Below are the code and all the weights of a small trained network. Each question names an input and a target symbol and asks about switching units off, where a switched-off unit gives its printed mean instead of its output.

import numpy as np


def w(rows, s, z=0):
    codes = np.array(rows[::2]) - 128.0
    scale = np.full(codes.shape[1], s)
    scale[-1] = z or s
    return codes * scale


def softmax(a):
    e = np.exp(a - a.max(-1, keepdims=True))
    return e / e.sum(-1, keepdims=True)


def log_softmax(a):
    a = a - a.max(-1, keepdims=True)
    return a - np.log(np.exp(a).sum(-1, keepdims=True))


def net(x, mask):
    ids = ['ΓΘΨβδλμπτ'.index(c) for c in x.split()]
    T = len(ids)
    res = E[ids] + P[:T]
    u = 0
    for l in range(3):
        r = res
        for j in range(3):
            rows = slice(4 * j, 4 * j + 4)
            q, k, v = (r @ M[l][rows].T for M in (Q, K, V))
            z = softmax(np.where(np.tri(T) > 0, q @ k.T / 4**0.5, -1e9)) @ v
            o = O[l][rows]
            res = res + np.where(mask[u + j], z, o[:, -1]) @ o[:, :-1]
        u += 3
    return log_softmax(res[-1] @ U[:, :-1].T + U[:, -1])


Q, K, V, O = {}, {}, {}, {}
E = w([
[102,93,183,236,121],'Γ',
[143,159,123,38,148],'Θ',
[112,108,80,91,111],'Ψ',
[114,90,64,87,104],'β',
[169,148,244,126,168],'δ',
[230,31,146,90,130],'λ',
[169,183,114,111,68],'μ',
[9,233,134,165,128],'π',
[128,58,43,129,61],'τ',
],0.013)
P = w([
[105,122,197,75,2],'0',
[124,131,79,114,111],'1',
[128,134,178,125,12],'2',
[164,152,92,109,154],'3',
[126,136,156,118,99],'4',
[191,157,92,197,90],'5',
[105,119,110,109,210],'6',
[147,141,156,142,109],'7',
[240,178,36,227,94],'8',
],0.0093)
Q[0] = w([
[68,94,134,192,111],'0.h1',
[155,139,61,93,102],'0.h1',
[133,100,73,135,242],'0.h1',
[154,175,93,7,111],'0.h1',
[160,182,96,125,209],'0.h2',
[174,134,135,53,150],'0.h2',
[130,70,109,129,216],'0.h2',
[70,141,111,79,148],'0.h2',
[91,62,201,58,100],'0.h3',
[181,186,128,110,176],'0.h3',
[157,106,105,178,193],'0.h3',
[67,117,189,79,117],'0.h3',
],0.012)
K[0] = w([
[163,136,104,109,72],'0.h1',
[119,77,152,146,164],'0.h1',
[84,87,133,63,136],'0.h1',
[87,106,166,179,162],'0.h1',
[112,155,141,179,164],'0.h2',
[95,122,94,144,126],'0.h2',
[103,196,162,153,95],'0.h2',
[107,97,165,133,85],'0.h2',
[120,172,167,129,7],'0.h3',
[125,113,68,175,152],'0.h3',
[146,157,51,117,169],'0.h3',
[129,95,147,95,37],'0.h3',
],0.014)
V[0] = w([
[142,120,60,37,131],'0.h1',
[137,169,79,201,150],'0.h1',
[158,158,111,129,91],'0.h1',
[174,155,122,115,121],'0.h1',
[177,175,161,188,153],'0.h2',
[131,94,124,123,139],'0.h2',
[116,168,183,177,42],'0.h2',
[184,120,125,92,124],'0.h2',
[148,49,65,254,68],'0.h3',
[22,41,130,79,199],'0.h3',
[85,191,149,148,114],'0.h3',
[128,94,108,91,113],'0.h3',
],0.009)
O[0] = w([
[159,152,121,61,115,171],'0.h1',
[126,111,87,166,206,74],'0.h1',
[166,184,88,135,137,191],'0.h1',
[162,167,128,136,145,168],'0.h1',
[163,156,182,144,116,79],'0.h2',
[97,118,129,132,168,107],'0.h2',
[127,121,146,150,31,197],'0.h2',
[117,118,132,75,139,186],'0.h2',
[133,114,91,254,65,58],'0.h3',
[7,68,204,76,154,2],'0.h3',
[135,116,69,136,211,142],'0.h3',
[131,109,143,114,74,162],'0.h3',
],0.0094,0.0056)
Q[1] = w([
[205,214,96,52,36],'1.h1',
[233,118,232,165,164],'1.h1',
[140,122,214,152,126],'1.h1',
[129,43,90,157,137],'1.h1',
[158,225,149,102,40],'1.h2',
[94,218,114,148,125],'1.h2',
[118,94,149,83,148],'1.h2',
[119,160,82,93,93],'1.h2',
[108,150,165,153,54],'1.h3',
[111,75,187,127,170],'1.h3',
[140,96,29,163,254],'1.h3',
[243,197,104,63,94],'1.h3',
],0.0083)
K[1] = w([
[67,217,114,183,255],'1.h1',
[196,77,230,165,212],'1.h1',
[171,83,215,83,156],'1.h1',
[149,86,105,120,110],'1.h1',
[89,74,192,159,228],'1.h2',
[163,47,172,156,176],'1.h2',
[114,156,171,82,85],'1.h2',
[75,69,172,174,125],'1.h2',
[55,113,131,134,111],'1.h3',
[165,89,148,53,63],'1.h3',
[165,170,125,75,201],'1.h3',
[110,228,42,193,133],'1.h3',
],0.0079)
V[1] = w([
[117,100,3,77,118],'1.h1',
[152,113,148,60,146],'1.h1',
[93,15,106,107,144],'1.h1',
[58,111,113,38,127],'1.h1',
[91,161,139,127,161],'1.h2',
[177,71,125,143,234],'1.h2',
[247,100,186,207,64],'1.h2',
[93,125,87,114,108],'1.h2',
[96,61,129,104,59],'1.h3',
[181,194,109,90,224],'1.h3',
[185,148,138,211,84],'1.h3',
[40,112,148,157,105],'1.h3',
],0.0044)
O[1] = w([
[84,140,93,127,70,182],'1.h1',
[92,78,91,151,161,150],'1.h1',
[94,79,167,76,96,1],'1.h1',
[2,94,136,73,129,114],'1.h1',
[98,121,169,70,88,85],'1.h2',
[78,88,243,167,146,24],'1.h2',
[154,181,151,220,83,189],'1.h2',
[156,124,92,93,155,138],'1.h2',
[53,74,135,72,187,118],'1.h3',
[197,164,102,231,33,162],'1.h3',
[147,155,74,44,109,213],'1.h3',
[132,118,162,98,174,31],'1.h3',
],0.0044,0.0063)
Q[2] = w([
[105,56,117,157,189],'2.h1',
[235,158,50,128,127],'2.h1',
[54,2,232,66,99],'2.h1',
[163,213,53,107,67],'2.h1',
[49,128,193,129,142],'2.h2',
[129,68,148,139,101],'2.h2',
[140,143,200,183,163],'2.h2',
[118,162,139,182,179],'2.h2',
[146,190,99,101,143],'2.h3',
[156,125,139,148,95],'2.h3',
[86,86,198,166,127],'2.h3',
[84,154,67,116,171],'2.h3',
],0.0094)
K[2] = w([
[8,205,99,163,110],'2.h1',
[143,73,195,160,197],'2.h1',
[87,192,122,42,24],'2.h1',
[214,47,173,170,141],'2.h1',
[70,176,171,75,43],'2.h2',
[110,67,112,93,70],'2.h2',
[118,159,48,83,114],'2.h2',
[43,214,68,149,143],'2.h2',
[101,218,167,155,163],'2.h3',
[157,139,108,153,151],'2.h3',
[157,2,91,135,100],'2.h3',
[20,136,204,141,82],'2.h3',
],0.0084)
V[2] = w([
[163,97,163,159,144],'2.h1',
[105,182,204,154,141],'2.h1',
[64,208,75,175,122],'2.h1',
[110,37,85,169,107],'2.h1',
[224,80,174,126,159],'2.h2',
[108,207,112,119,159],'2.h2',
[141,68,130,153,121],'2.h2',
[119,85,2,112,119],'2.h2',
[222,55,135,91,193],'2.h3',
[195,62,97,112,170],'2.h3',
[83,240,137,193,181],'2.h3',
[225,89,86,126,72],'2.h3',
],0.0086)
O[2] = w([
[125,201,150,185,110,104],'2.h1',
[125,142,110,166,214,73],'2.h1',
[125,61,2,145,157,133],'2.h1',
[50,123,106,159,49,83],'2.h1',
[97,212,191,118,126,133],'2.h2',
[146,96,89,89,137,157],'2.h2',
[102,142,149,178,121,93],'2.h2',
[69,104,110,87,29,190],'2.h2',
[86,175,77,103,137,81],'2.h3',
[97,213,90,87,134,106],'2.h3',
[179,72,181,75,99,134],'2.h3',
[41,146,133,112,161,248],'2.h3',
],0.0083,0.017)
U = w([
[91,119,87,253,177,247],'Γ',
[129,125,152,25,176,133],'Θ',
[94,101,131,116,130,120],'Ψ',
[81,96,131,113,117,122],'β',
[167,189,135,149,218,150],'δ',
[104,197,205,119,51,95],'λ',
[219,203,54,145,73,98],'μ',
[212,37,149,144,118,129],'π',
[102,122,106,167,59,64],'τ',
],0.0052,0.011)

Each question gives the input, a string of symbols that net reads in full, and the target symbol t.
The units are the heads (4 rows each of Q, K, V and O). Each row of codes is followed by its name. A weight is (code - 128) times the scale printed after its matrix; where a second scale follows, it is the last column's (O and U).
mask holds one flag per head, layer by layer. A switched-off head (its flag False) gives its mean, the last column of its rows in O, instead of its output. The means were averaged over made-up inputs and are rounded, as every weight is.
A unit's drop is (log p(t) with every unit on - log p(t) with that unit switched off) / (log p(t) with every unit on - log p(t) with every unit switched off).
The circuit of an input: a set's keep is (log p(t) with only the set's units on - log p(t) with every unit switched off) / (log p(t) with every unit on - log p(t) with every unit switched off). Starting from all 9 units, units are removed one at a time, each time the one whose removal leaves the highest keep (on an exact tie, the one counted first), for as long as the keep stays at least 0.8.
units of the circuit, in order: the units of the circuit, biggest drop first
most important unit: the unit with the biggest drop
which heads matter: for each layer, one digit per head in row order, 1 if its drop is at least 0.15 and else 0, layers parted by /
input μ β μ Θ μ Γ μ Θ μ, target Γ: most important unit -> 0.h1
input Θ β τ π μ Ψ, target π: which heads matter -> 000 / 000 / 001
input δ μ π π μ Γ, target π: which heads matter -> 100 / 000 / 001
input μ μ μ μ λ Θ Θ μ τ, target λ: units of the circuit, in order -> [2.h2 2.h1]
input λ τ δ π μ μ δ μ β, target δ: units of the circuit, in order -> [2.h2 2.h1 1.h1]
input π Γ Θ τ, target Γ: which heads matter -> 101 / 000 / 110
input δ μ Γ β μ, target Γ: units of the circuit, in order -> [0.h1 2.h1 0.h3]
input μ μ μ μ π, target μ: units of the circuit, in order -> [0.h3 1.h3]
input μ μ Γ β μ λ π λ, target λ: units of the circuit, in order -> [2.h1 2.h2]
input Θ Θ μ μ, target Θ: which heads matter -> 001 / 010 / 100
input Θ μ λ μ β μ Θ μ π, target Θ: which heads matter -> 001 / 000 / 000
input τ Γ Ψ, target τ: units of the circuit, in order -> [2.h1 0.h3]
input δ Θ Θ, target δ: which heads matter -> 000 / 000 / 110
input λ μ λ π, target π: which heads matter -> 000 / 000 / 011
input Θ Ψ π, target Θ: units of the circuit, in order -> [0.h3 2.h1]
input μ μ μ μ μ μ λ, target μ: units of the circuit, in order -> [0.h3]
input μ π β λ Θ τ, target λ: units of the circuit, in order -> [2.h1 2.h2]
input μ β μ μ λ μ μ β, target λ: units of the circuit, in order -> [2.h2 2.h1]
input μ μ Γ, target μ: units of the circuit, in order -> [0.h3 1.h1]
input μ Θ μ μ μ Ψ δ Θ μ, target δ: most important unit -> 2.h1
input μ λ Θ Θ λ π, target π: which heads matter -> 010 / 000 / 011
input β Θ μ λ, target λ: which heads matter -> 000 / 000 / 110
input τ Θ Θ, target β: units of the circuit, in order -> [0.h3 1.h3 0.h2 2.h1]
input λ τ δ Θ λ μ β, target λ: units of the circuit, in order -> [2.h1 2.h2]
input Θ μ μ τ μ δ Θ μ μ, target δ: which heads matter -> 001 / 100 / 110
input μ δ Θ β, target δ: units of the circuit, in order -> [2.h2 2.h1 0.h2]
input Θ μ μ μ μ λ λ Θ, target λ: units of the circuit, in order -> [2.h2 2.h1]
input μ Ψ Ψ Θ Θ π τ, target π: which heads matter -> 000 / 000 / 001
input μ τ β τ, target τ: which heads matter -> 001 / 000 / 110
